Below are the code and all the weights of a small trained network. Each question names an input and a target symbol and asks about switching units off, where a switched-off unit gives its printed mean instead of its output.

import numpy as np


def w(rows, s, z=0):
    codes = np.array(rows[::2]) - 128.0
    scale = np.full(codes.shape[1], s)
    scale[-1] = z or s
    return codes * scale


def norm(h):
    return h / np.sqrt((h * h).mean(-1, keepdims=True) + 1e-5)


def f(y):
    return np.maximum(y, 0)


def softmax(a):
    e = np.exp(a - a.max(-1, keepdims=True))
    return e / e.sum(-1, keepdims=True)


def log_softmax(a):
    a = a - a.max(-1, keepdims=True)
    return a - np.log(np.exp(a).sum(-1, keepdims=True))


def net(x, mask):
    ids = ['βγζηθμξπστψ'.index(c) for c in x.split()]
    T = len(ids)
    res = E[ids] + P[:T]
    u = 0
    for l in range(2):
        r = norm(res)
        for j in range(2):
            rows = slice(2 * j, 2 * j + 2)
            q, k, v = (r @ M[l][rows].T for M in (Q, K, V))
            z = softmax(np.where(np.tri(T) > 0, q @ k.T / 2**0.5, -1e9)) @ v
            o = O[l][rows]
            res = res + np.where(mask[u + j], z, o[:, -1]) @ o[:, :-1]
        u += 2
        y = f(norm(res) @ A[l][:, :-1].T + A[l][:, -1])
        res = res + np.where(mask[u : u + 16], y, B[l][:, -1]) @ B[l][:, :-1]
        u += 16
    return log_softmax(norm(res)[-1] @ U[:, :-1].T + U[:, -1])


Q, K, V, O, A, B = {}, {}, {}, {}, {}, {}
E = w([
[135,194,176,122,100,118],'β',
[140,172,62,107,197,160],'γ',
[154,179,164,140,108,120],'ζ',
[150,153,184,129,97,98],'η',
[152,174,173,135,105,113],'θ',
[143,191,153,137,103,134],'μ',
[50,171,165,61,42,145],'ξ',
[118,245,132,99,133,160],'π',
[145,7,102,103,75,133],'σ',
[230,96,136,128,179,88],'τ',
[128,139,71,120,80,224],'ψ',
],0.019)
P = w([
[131,83,120,235,146,120],'0',
[117,105,172,180,186,172],'1',
[187,199,93,254,64,42],'2',
[131,119,184,140,184,184],'3',
[180,201,84,197,62,44],'4',
[147,123,193,111,178,188],'5',
[178,193,79,153,59,48],'6',
[163,124,201,82,172,192],'7',
[180,195,82,114,51,51],'8',
[173,130,205,48,162,196],'9',
[197,193,81,82,40,49],'10',
[181,133,209,7,160,196],'11',
[214,196,79,52,30,48],'12',
],0.012)
Q[0] = w([
[55,104,117,130,165,200],'L0H0',
[35,144,67,251,130,41],'L0H0',
[164,172,22,67,66,1],'L0H1',
[251,165,91,22,63,160],'L0H1',
],0.0098)
K[0] = w([
[121,121,155,139,155,130],'L0H0',
[95,137,99,216,112,93],'L0H0',
[181,137,99,99,88,137],'L0H1',
[201,156,142,1,91,148],'L0H1',
],0.019)
V[0] = w([
[168,101,254,151,86,157],'L0H0',
[168,110,93,94,102,108],'L0H0',
[69,86,94,155,140,153],'L0H1',
[137,125,108,164,95,201],'L0H1',
],0.0097)
O[0] = w([
[76,108,114,83,180,161,255],'L0H0',
[74,210,145,123,128,113,132],'L0H0',
[168,184,130,196,116,180,11],'L0H1',
[163,99,232,108,140,254,164],'L0H1',
],0.0089,0.0058)
A[0] = w([
[169,145,120,72,137,138,148],'L0N0',
[74,145,194,116,107,150,144],'L0N1',
[39,183,98,159,89,168,182],'L0N2',
[96,147,189,131,91,111,152],'L0N3',
[98,91,110,156,118,109,134],'L0N4',
[125,166,81,181,69,126,203],'L0N5',
[170,164,71,117,18,177,1],'L0N6',
[94,91,148,110,131,63,131],'L0N7',
[143,137,82,96,120,140,72],'L0N8',
[89,161,1,174,60,45,68],'L0N9',
[187,180,90,111,164,128,105],'L0N10',
[31,119,169,114,61,152,65],'L0N11',
[118,106,204,134,109,114,136],'L0N12',
[71,132,86,157,145,89,139],'L0N13',
[132,80,165,113,118,95,79],'L0N14',
[64,119,169,129,218,152,129],'L0N15',
],0.012,0.0073)
B[0] = w([
[125,118,206,104,105,146,250],'L0N0',
[148,157,160,195,185,96,225],'L0N1',
[199,171,97,162,150,56,191],'L0N2',
[130,97,144,175,108,223,204],'L0N3',
[144,137,72,157,120,129,148],'L0N4',
[120,97,44,152,194,145,231],'L0N5',
[78,95,255,179,106,81,182],'L0N6',
[149,155,83,169,150,206,191],'L0N7',
[114,139,143,177,76,92,146],'L0N8',
[162,184,76,38,79,175,225],'L0N9',
[100,116,206,196,75,164,190],'L0N10',
[104,176,121,114,177,133,163],'L0N11',
[135,151,143,183,34,163,190],'L0N12',
[190,114,169,178,30,116,144],'L0N13',
[98,176,188,148,108,142,160],'L0N14',
[177,139,21,123,133,186,254],'L0N15',
],0.0093,0.0062)
Q[1] = w([
[86,95,205,118,242,126],'L1H0',
[251,138,154,64,48,150],'L1H0',
[116,170,81,144,79,85],'L1H1',
[102,73,150,192,190,85],'L1H1',
],0.013)
K[1] = w([
[132,120,109,166,116,218],'L1H0',
[95,176,184,34,138,120],'L1H0',
[141,119,109,138,109,90],'L1H1',
[119,140,75,249,140,162],'L1H1',
],0.018)
V[1] = w([
[1,209,173,129,135,138],'L1H0',
[120,97,156,201,100,153],'L1H0',
[68,81,92,144,77,153],'L1H1',
[140,40,142,66,120,83],'L1H1',
],0.011)
O[1] = w([
[31,112,78,184,149,211,72],'L1H0',
[137,151,87,105,139,123,163],'L1H0',
[121,124,127,176,185,226,111],'L1H1',
[250,164,87,193,155,88,3],'L1H1',
],0.014,0.0059)
A[1] = w([
[118,49,169,159,106,112,112],'L1N0',
[192,157,140,89,100,116,159],'L1N1',
[147,125,99,110,76,163,176],'L1N2',
[112,185,159,146,151,152,146],'L1N3',
[157,161,160,169,254,147,3],'L1N4',
[114,62,133,70,153,124,8],'L1N5',
[156,134,43,213,161,132,114],'L1N6',
[87,119,54,82,168,103,201],'L1N7',
[110,140,51,160,138,41,179],'L1N8',
[160,142,170,84,166,136,141],'L1N9',
[102,82,165,136,87,119,90],'L1N10',
[123,121,140,112,141,183,161],'L1N11',
[141,126,195,166,141,122,201],'L1N12',
[108,105,63,177,126,113,47],'L1N13',
[151,67,56,126,174,101,88],'L1N14',
[100,187,119,106,136,106,130],'L1N15',
],0.02,0.0058)
B[1] = w([
[108,104,127,177,68,163,148],'L1N0',
[121,82,129,152,140,162,225],'L1N1',
[113,173,141,129,158,108,247],'L1N2',
[176,90,105,174,120,127,195],'L1N3',
[158,83,225,85,252,75,139],'L1N4',
[126,178,139,80,142,112,160],'L1N5',
[170,186,106,122,109,187,150],'L1N6',
[90,133,59,174,165,17,143],'L1N7',
[183,68,136,73,79,48,135],'L1N8',
[133,172,74,150,120,120,214],'L1N9',
[149,164,177,206,155,140,159],'L1N10',
[136,91,135,110,113,92,247],'L1N11',
[57,86,143,193,85,158,163],'L1N12',
[182,139,161,138,158,149,132],'L1N13',
[129,202,98,160,103,111,137],'L1N14',
[158,129,130,106,156,148,162],'L1N15',
],0.016,0.013)
U = w([
[78,192,129,128,143,45,202],'β',
[98,84,157,199,92,121,179],'γ',
[142,130,99,55,167,144,82],'ζ',
[70,133,29,179,187,42,207],'η',
[167,108,90,100,85,38,255],'θ',
[129,101,116,5,125,174,101],'μ',
[39,44,94,89,170,153,147],'ξ',
[131,163,244,66,134,145,31],'π',
[155,87,176,126,246,129,121],'σ',
[183,161,29,186,168,175,67],'τ',
[121,67,99,59,67,231,33],'ψ',
],0.012,0.0045)

Each question gives the input, a string of symbols that net reads in full, and the target symbol t.
The units are the heads (2 rows each of Q, K, V and O) and the neurons (one row each of A and B). Each row of codes is followed by its name. A weight is (code - 128) times the scale printed after its matrix; where a second scale follows, it is the last column's (O, A, B and U).
mask holds one flag per unit, layer by layer, with each layer's heads first. A switched-off unit (its flag False) gives its mean, the last column of its rows in O or B, instead of its output. The means were averaged over made-up inputs and are rounded, as every weight is.
A unit's drop is (log p(t) with every unit on - log p(t) with that unit switched off) / (log p(t) with every unit on - log p(t) with every unit switched off).
most important unit: the unit with the biggest drop
k most important neurons: the k neurons with the biggest drops, biggest first
k most important neurons of layer l: the k neurons of layer l with the biggest drops, biggest first
input τ ξ γ η μ σ ζ σ β γ, target σ: 2 most important neurons of layer 0	[L0N10 L0N15]
input ξ σ ξ γ η ζ ζ μ μ ξ η, target η: 2 most important neurons of layer 0	[L0N7 L0N11]
input η θ θ π ψ σ, target π: 4 most important neurons	[L0N15 L0N9 L1N5 L0N5]
input σ ψ γ γ ξ η σ σ ζ ψ σ, target γ: most important unit	L0H1
input π η θ μ σ ξ σ ψ τ ζ, target ψ: 2 most important neurons	[L0N0 L0N12]
input η ζ μ η π σ τ β, target σ: 3 most important neurons	[L0N1 L1N4 L0N3]
input η ψ σ β θ, target τ: 2 most important neurons	[L0N3 L0N5]
input γ η σ σ η η η ψ σ ξ σ σ, target ξ: 2 most important neurons	[L0N9 L0N11]
input τ η β, target θ: 3 most important neurons	[L0N5 L0N12 L0N15]
input γ ψ β τ η μ θ π, target μ: 4 most important neurons of layer 0	[L0N5 L0N0 L0N10 L0N11]
input γ γ μ σ η σ ξ τ θ σ β, target τ: 3 most important neurons	[L0N3 L0N5 L0N15]
input σ π π β σ τ σ τ γ σ ζ σ, target σ: 3 most important neurons of layer 0	[L0N15 L0N9 L0N11]
input β ψ σ γ θ β, target γ: 2 most important neurons	[L0N1 L0N12]
input σ θ μ, target τ: 3 most important neurons of layer 0	[L0N5 L0N9 L0N3]
input μ η γ τ ξ θ γ μ ξ σ, target μ: most important unit	L0N15
input ξ η τ τ θ, target θ: 2 most important neurons	[L0N5 L0N3]
input θ σ η ζ, target σ: 2 most important neurons of layer 0	[L0N1 L0N15]
input ξ τ σ μ γ σ, target μ: 3 most important neurons of layer 1	[L1N3 L1N5 L1N10]
input τ η β π γ ζ μ τ η σ ζ σ, target σ: 2 most important neurons of layer 0	[L0N15 L0N9]
input θ ψ τ γ ψ η τ θ, target η: most important unit	L0H1
input μ τ τ π ψ ζ γ η μ, target π: 3 most important neurons	[L0N15 L1N9 L0N9]
input γ ψ μ β, target ψ: 2 most important neurons of layer 0	[L0N12 L0N15]
input π ψ μ ξ σ π ξ π τ β π, target θ: 4 most important neurons	[L0N2 L1N8 L0N5 L0N3]
input τ τ ξ, target θ: 3 most important neurons	[L0N5 L1N8 L0N3]
input ψ σ β τ ζ τ π, target θ: 2 most important neurons	[L0N5 L0N2]
input ψ θ ψ γ θ γ σ μ ξ, target τ: 2 most important neurons of layer 0	[L0N3 L0N1]
input θ β μ μ γ θ ζ τ σ ψ, target τ: most important unit	L1H1
